Below is a small trained network, with its code and all its weights. Each question gives an input and a target symbol and asks what happens when units are switched off, that is, made to give their printed mean instead of their output.

import numpy as np


def w(rows, s, z=0):
    codes = np.array(rows[::2]) - 128.0
    scale = np.full(codes.shape[1], s)
    scale[-1] = z or s
    return codes * scale


def f(y):
    return np.maximum(y, 0)


def softmax(a):
    e = np.exp(a - a.max(-1, keepdims=True))
    return e / e.sum(-1, keepdims=True)


def log_softmax(a):
    a = a - a.max(-1, keepdims=True)
    return a - np.log(np.exp(a).sum(-1, keepdims=True))


def net(x, mask):
    ids = ['αγθλμπτ'.index(c) for c in x.split()]
    T = len(ids)
    res = E[ids] + P[:T]
    u = 0
    for l in range(2):
        r = res
        for j in range(2):
            rows = slice(2 * j, 2 * j + 2)
            q, k, v = (r @ M[l][rows].T for M in (Q, K, V))
            z = softmax(np.where(np.tri(T) > 0, q @ k.T / 2**0.5, -1e9)) @ v
            o = O[l][rows]
            res = res + np.where(mask[u + j], z, o[:, -1]) @ o[:, :-1]
        u += 2
        y = f(res @ A[l][:, :-1].T + A[l][:, -1])
        res = res + np.where(mask[u : u + 4], y, B[l][:, -1]) @ B[l][:, :-1]
        u += 4
    return log_softmax(res[-1] @ U[:, :-1].T + U[:, -1])


Q, K, V, O, A, B = {}, {}, {}, {}, {}, {}
E = w([
[112,195,132,156,104],'α',
[210,135,222,200,87],'γ',
[153,146,175,106,178],'θ',
[131,146,149,57,73],'λ',
[140,128,125,119,4],'μ',
[117,116,71,108,134],'π',
[137,169,180,161,169],'τ',
],0.019)
P = w([
[53,132,82,65,137],'0',
[198,169,7,165,155],'1',
[109,103,159,138,122],'2',
[198,164,64,140,123],'3',
[109,98,181,133,114],'4',
[202,155,81,132,124],'5',
[101,95,188,124,108],'6',
[196,157,71,137,108],'7',
[88,94,180,130,110],'8',
[207,155,90,123,86],'9',
[90,94,190,127,111],'10',
[200,157,81,126,79],'11',
[88,98,192,122,111],'12',
[186,160,51,139,72],'13',
],0.013)
Q[0] = w([
[139,208,206,176,2],'L0H0',
[202,198,223,172,124],'L0H0',
[247,147,116,147,95],'L0H1',
[126,121,91,149,174],'L0H1',
],0.0055)
K[0] = w([
[186,113,194,112,2],'L0H0',
[198,118,252,126,90],'L0H0',
[148,31,129,1,99],'L0H1',
[171,192,154,229,126],'L0H1',
],0.0054)
V[0] = w([
[133,42,51,166,221],'L0H0',
[2,113,184,111,166],'L0H0',
[48,163,79,169,61],'L0H1',
[234,29,120,96,127],'L0H1',
],0.0083)
O[0] = w([
[182,107,250,76,121,2],'L0H0',
[171,92,206,104,110,36],'L0H0',
[129,57,119,126,122,156],'L0H1',
[255,109,75,197,199,131],'L0H1',
],0.007,0.0078)
A[0] = w([
[81,113,255,157,188,164],'L0N0',
[104,38,109,122,134,74],'L0N1',
[210,178,87,179,113,3],'L0N2',
[155,157,119,154,83,52],'L0N3',
],0.0098,0.0023)
B[0] = w([
[126,143,177,139,187,158],'L0N0',
[121,9,168,133,120,143],'L0N1',
[121,139,138,29,157,254],'L0N2',
[241,96,145,110,161,198],'L0N3',
],0.012,0.0077)
Q[1] = w([
[169,38,188,55,41],'L1H0',
[83,59,195,242,105],'L1H0',
[253,240,66,68,146],'L1H1',
[73,42,180,173,214],'L1H1',
],0.0072)
K[1] = w([
[174,88,149,106,88],'L1H0',
[236,63,132,236,89],'L1H0',
[111,72,104,9,125],'L1H1',
[190,127,178,133,209],'L1H1',
],0.011)
V[1] = w([
[1,115,199,127,140],'L1H0',
[157,115,182,172,131],'L1H0',
[106,49,148,157,121],'L1H1',
[170,152,172,79,159],'L1H1',
],0.012)
O[1] = w([
[23,120,105,202,167,192],'L1H0',
[235,118,141,162,216,2],'L1H0',
[119,99,5,132,113,84],'L1H1',
[84,119,71,154,224,147],'L1H1',
],0.012,0.0054)
A[1] = w([
[202,104,152,182,137,13],'L1N0',
[67,108,122,246,95,131],'L1N1',
[163,146,87,159,127,3],'L1N2',
[109,85,193,119,113,159],'L1N3',
],0.013,0.0062)
B[1] = w([
[57,84,219,54,65,153],'L1N0',
[225,32,255,205,146,250],'L1N1',
[98,160,120,73,223,136],'L1N2',
[69,61,6,130,175,160],'L1N3',
],0.0066,0.013)
U = w([
[156,253,172,226,26,134],'α',
[153,157,201,48,131,3],'γ',
[106,197,100,100,193,163],'θ',
[15,209,155,91,69,147],'λ',
[234,138,98,164,62,142],'μ',
[154,46,20,58,198,101],'π',
[220,182,99,204,131,190],'τ',
],0.0062,0.0039)

Each question gives the input, a string of symbols that net reads in full, and the target symbol t.
The units are the heads (2 rows each of Q, K, V and O) and the neurons (one row each of A and B). Each row of codes is followed by its name. A weight is (code - 128) times the scale printed after its matrix; where a second scale follows, it is the last column's (O, A, B and U).
mask holds one flag per unit, layer by layer, with each layer's heads first. A switched-off unit (its flag False) gives its mean, the last column of its rows in O or B, instead of its output. The means were averaged over made-up inputs and are rounded, as every weight is.
A unit's drop is (log p(t) with every unit on - log p(t) with that unit switched off) / (log p(t) with every unit on - log p(t) with every unit switched off).
The circuit of an input: a set's keep is (log p(t) with only the set's units on - log p(t) with every unit switched off) / (log p(t) with every unit on - log p(t) with every unit switched off). Starting from all 12 units, units are removed one at a time, each time the one whose removal leaves the highest keep (on an exact tie, the one counted first), for as long as the keep stays at least 0.8.
circuit, biggest first: the units of the circuit, biggest drop first
k most important neurons of layer l: the k neurons of layer l with the biggest drops, biggest first
which heads matter: for each layer, one digit per head in row order, 1 if its drop is at least 0.15 and else 0, layers parted by /
input λ λ λ π θ γ π τ μ π γ μ, target λ: circuit, biggest first => L1H0
input γ γ α θ λ θ, target γ: which heads matter => 01 / 11
input π π λ γ μ τ λ θ τ α, target π: circuit, biggest first => L0H0, L1H1, L0N1, L0H1
input α λ θ τ λ μ μ π π τ π θ, target α: circuit, biggest first => L1N1, L0H1, L1H0
input π τ α τ, target π: circuit, biggest first => L0H0, L1H1, L0N1
input λ μ γ π μ τ, target λ: which heads matter => 00 / 10
input μ θ θ α λ π, target μ: circuit, biggest first => L0N2, L1H1, L1H0, L0H1
input α λ π τ μ, target μ: which heads matter => 00 / 01
input θ τ λ γ α μ τ π τ α μ θ μ, target μ: 3 most important neurons of layer 0 => L0N2, L0N3, L0N0
input θ π λ π λ μ π θ τ λ τ π, target θ: which heads matter => 11 / 11
input γ μ λ α π θ θ λ μ γ λ λ π α, target γ: which heads matter => 00 / 11
input π λ α γ τ π λ μ α, target α: which heads matter => 00 / 01
input π π γ π μ λ π γ θ θ, target π: circuit, biggest first => L0H0, L1H1, L0N1
input τ γ π τ τ λ λ μ μ τ λ γ γ λ, target τ: which heads matter => 11 / 10
input π τ μ π λ θ θ, target θ: which heads matter => 10 / 01
input π α τ τ μ γ μ μ μ α λ α α γ, target π: 2 most important neurons of layer 0 => L0N3, L0N2
input α λ λ θ μ π τ π π μ θ λ τ, target τ: which heads matter => 00 / 10
input π α μ θ μ μ λ λ, target π: which heads matter => 11 / 01
input γ λ μ α τ γ α τ, target γ: circuit, biggest first => L0N2, L1H0
input τ α γ π π μ, target τ: which heads matter => 11 / 10
input π π λ λ μ λ γ γ λ μ, target π: 3 most important neurons of layer 0 => L0N3, L0N1, L0N2
input μ γ π μ λ μ γ μ α π λ π, target μ: circuit, biggest first => L0H1, L1H1, L0N2, L1H0
